Below is a small trained network, with its code and all its weights. Each question gives an input and a class and asks what happens when units are switched off, that is, made to give their printed mean instead of their output.

import numpy as np


def w(rows, s, z=0):
    codes = np.array(rows[::2]) - 128.0
    scale = np.full(codes.shape[1], s)
    scale[-1] = z or s
    return codes * scale


def norm(h):
    return h / np.sqrt((h * h).mean(-1, keepdims=True) + 1e-5)


def f(y):
    return y / 2 * (1 + np.tanh(0.7978845608 * (y + 0.044715 * y**3)))


def log_softmax(a):
    a = a - a.max(-1, keepdims=True)
    return a - np.log(np.exp(a).sum(-1, keepdims=True))


def net(x, mask):
    res = np.array(x, float).reshape(1, 6) / 4 @ E
    u = 0
    for l in range(4):
        y = f(norm(res) @ A[l][:, :-1].T + A[l][:, -1])
        res = res + np.where(mask[u : u + 8], y, B[l][:, -1]) @ B[l][:, :-1]
        u += 8
    return log_softmax(norm(res)[-1] @ U[:, :-1].T + U[:, -1])


A, B = {}, {}
E = w([
[168,146,50,63,70,64],'x0',
[82,96,67,147,110,153],'x1',
[166,199,110,153,39,151],'x2',
[249,139,166,90,60,94],'x3',
[103,26,103,121,108,165],'x4',
[153,42,87,101,109,76],'x5',
],0.0018)
A[0] = w([
[181,149,162,113,153,182,48],'L0N0',
[141,129,76,124,165,148,150],'L0N1',
[58,143,129,198,136,127,81],'L0N2',
[114,172,115,120,154,91,80],'L0N3',
[217,165,217,161,13,85,111],'L0N4',
[119,118,144,127,125,139,112],'L0N5',
[123,225,188,127,244,80,7],'L0N6',
[139,103,4,141,73,166,55],'L0N7',
],0.0022,0.0012)
B[0] = w([
[124,123,58,58,100,197,87],'L0N0',
[127,145,207,181,105,58,150],'L0N1',
[122,111,160,108,140,138,127],'L0N2',
[110,174,124,149,129,124,93],'L0N3',
[227,166,151,146,166,211,253],'L0N4',
[147,96,116,182,127,105,118],'L0N5',
[39,210,1,111,84,100,129],'L0N6',
[88,156,163,127,12,56,133],'L0N7',
],0.002,0.00069)
A[1] = w([
[151,5,169,73,189,58,57],'L1N0',
[239,124,64,3,79,61,97],'L1N1',
[24,116,174,167,207,240,8],'L1N2',
[64,224,141,128,195,91,100],'L1N3',
[191,157,162,125,106,128,88],'L1N4',
[137,131,191,89,116,147,102],'L1N5',
[100,109,6,83,18,144,47],'L1N6',
[115,242,118,190,108,171,80],'L1N7',
],0.0029,0.0013)
B[1] = w([
[87,29,91,47,133,146,173],'L1N0',
[88,136,149,179,154,222,246],'L1N1',
[85,136,253,208,91,229,230],'L1N2',
[83,182,89,110,175,109,172],'L1N3',
[153,130,114,116,144,167,147],'L1N4',
[142,147,71,151,113,141,130],'L1N5',
[84,161,112,236,28,47,155],'L1N6',
[124,57,114,93,194,80,172],'L1N7',
],0.0029,0.0013)
A[2] = w([
[1,77,81,182,171,93,5],'L2N0',
[50,128,212,238,180,195,25],'L2N1',
[149,101,84,155,82,73,140],'L2N2',
[128,231,175,172,94,141,107],'L2N3',
[187,133,53,103,78,88,146],'L2N4',
[144,78,95,116,152,132,109],'L2N5',
[171,43,174,152,64,188,93],'L2N6',
[140,128,239,84,225,160,82],'L2N7',
],0.004,0.0015)
B[2] = w([
[210,144,120,133,124,177,199],'L2N0',
[54,147,216,166,127,254,251],'L2N1',
[72,132,182,141,63,158,147],'L2N2',
[131,36,109,92,160,96,192],'L2N3',
[106,126,159,188,116,184,170],'L2N4',
[106,108,217,111,120,112,127],'L2N5',
[125,187,94,158,210,61,193],'L2N6',
[111,113,58,178,40,135,214],'L2N7',
],0.0037,0.0022)
A[3] = w([
[255,157,176,117,115,167,8],'L3N0',
[120,144,132,141,78,132,46],'L3N1',
[108,83,118,138,148,134,180],'L3N2',
[119,38,122,64,142,114,33],'L3N3',
[141,222,136,152,120,150,90],'L3N4',
[232,145,131,111,110,117,42],'L3N5',
[141,178,169,94,200,109,48],'L3N6',
[151,41,154,158,109,152,104],'L3N7',
],0.0057,0.0014)
B[3] = w([
[185,102,39,135,124,171,253],'L3N0',
[91,32,112,122,90,111,130],'L3N1',
[184,134,194,111,96,127,177],'L3N2',
[179,69,201,65,139,95,140],'L3N3',
[135,52,137,54,165,89,209],'L3N4',
[141,91,76,161,177,253,221],'L3N5',
[86,150,77,138,115,89,133],'L3N6',
[152,212,111,78,146,79,209],'L3N7',
],0.0044,0.002)
U = w([
[85,111,90,167,1,66,138],'0',
[212,113,24,143,146,204,162],'1',
[79,200,55,97,196,46,104],'2',
[170,64,211,44,138,53,144],'3',
[164,158,152,151,136,99,2],'4',
[56,147,217,163,165,217,166],'5',
],0.01,0.005)

Each question gives the input, the list of numbers given to net, and the class t.
The units are the neurons (one row each of A and B). Each row of codes is followed by its name. A weight is (code - 128) times the scale printed after its matrix; where a second scale follows, it is the last column's (A, B and U).
mask holds one flag per neuron, layer by layer. A switched-off neuron (its flag False) gives its mean, the last column of its row in B, instead of its output. The means were averaged over made-up inputs and are rounded, as every weight is.
A unit's drop is (log p(t) with every unit on - log p(t) with that unit switched off) / (log p(t) with every unit on - log p(t) with every unit switched off).
The circuit of an input: a set's keep is (log p(t) with only the set's units on - log p(t) with every unit switched off) / (log p(t) with every unit on - log p(t) with every unit switched off). Starting from the 12 units with the biggest drops (on a tie, the unit counted first), units are removed one at a time, each time the one whose removal leaves the highest keep (on an exact tie, the one counted first), for as long as the keep stays at least 0.8.
circuit, biggest first: the units of the circuit, biggest drop first
unit that matters most: the unit with the biggest drop
top k neurons: the k neurons with the biggest drops, biggest first
drop when u is switched off: that unit's drop, to one decimal
input [1,7,5,4,0,-1], class 0: circuit, biggest first => L1N6
input [-6,4,0,5,-3,8], class 3: circuit, biggest first => L1N0, L3N3
input [-4,0,-2,4,-7,8], class 1: top 2 neurons => L2N3, L0N4
input [6,-8,-2,0,-4,-2], class 1: top 3 neurons => L2N6, L3N5, L0N4
input [6,1,-4,3,8,-3], class 3: top 4 neurons => L1N0, L0N6, L2N7, L3N3
input [-2,1,-4,6,7,-5], class 3: top 2 neurons => L1N0, L2N0
input [1,1,0,-8,0,5], class 5: top 2 neurons => L2N3, L3N0
input [6,1,-7,3,0,-4], class 3: top 3 neurons => L2N1, L3N3, L1N2
input [6,3,-4,-2,3,-3], class 0: top 2 neurons => L1N6, L2N3
input [2,7,-8,3,-3,-5], class 2: top 3 neurons => L0N6, L1N1, L1N3
input [0,1,-3,-4,3,3], class 3: top 2 neurons => L1N0, L1N1
input [-5,3,7,4,6,8], class 0: top 3 neurons => L1N6, L2N0, L2N2
input [4,7,8,-5,0,-6], class 0: drop when L3N5 is switched off => 0.1
input [0,0,0,-7,-2,7], class 3: drop when L0N4 is switched off => 0.1
input [4,5,-7,-5,-7,8], class 3: unit that matters most => L3N3
input [-5,-6,3,6,6,-1], class 1: drop when L1N1 is switched off => 0.0
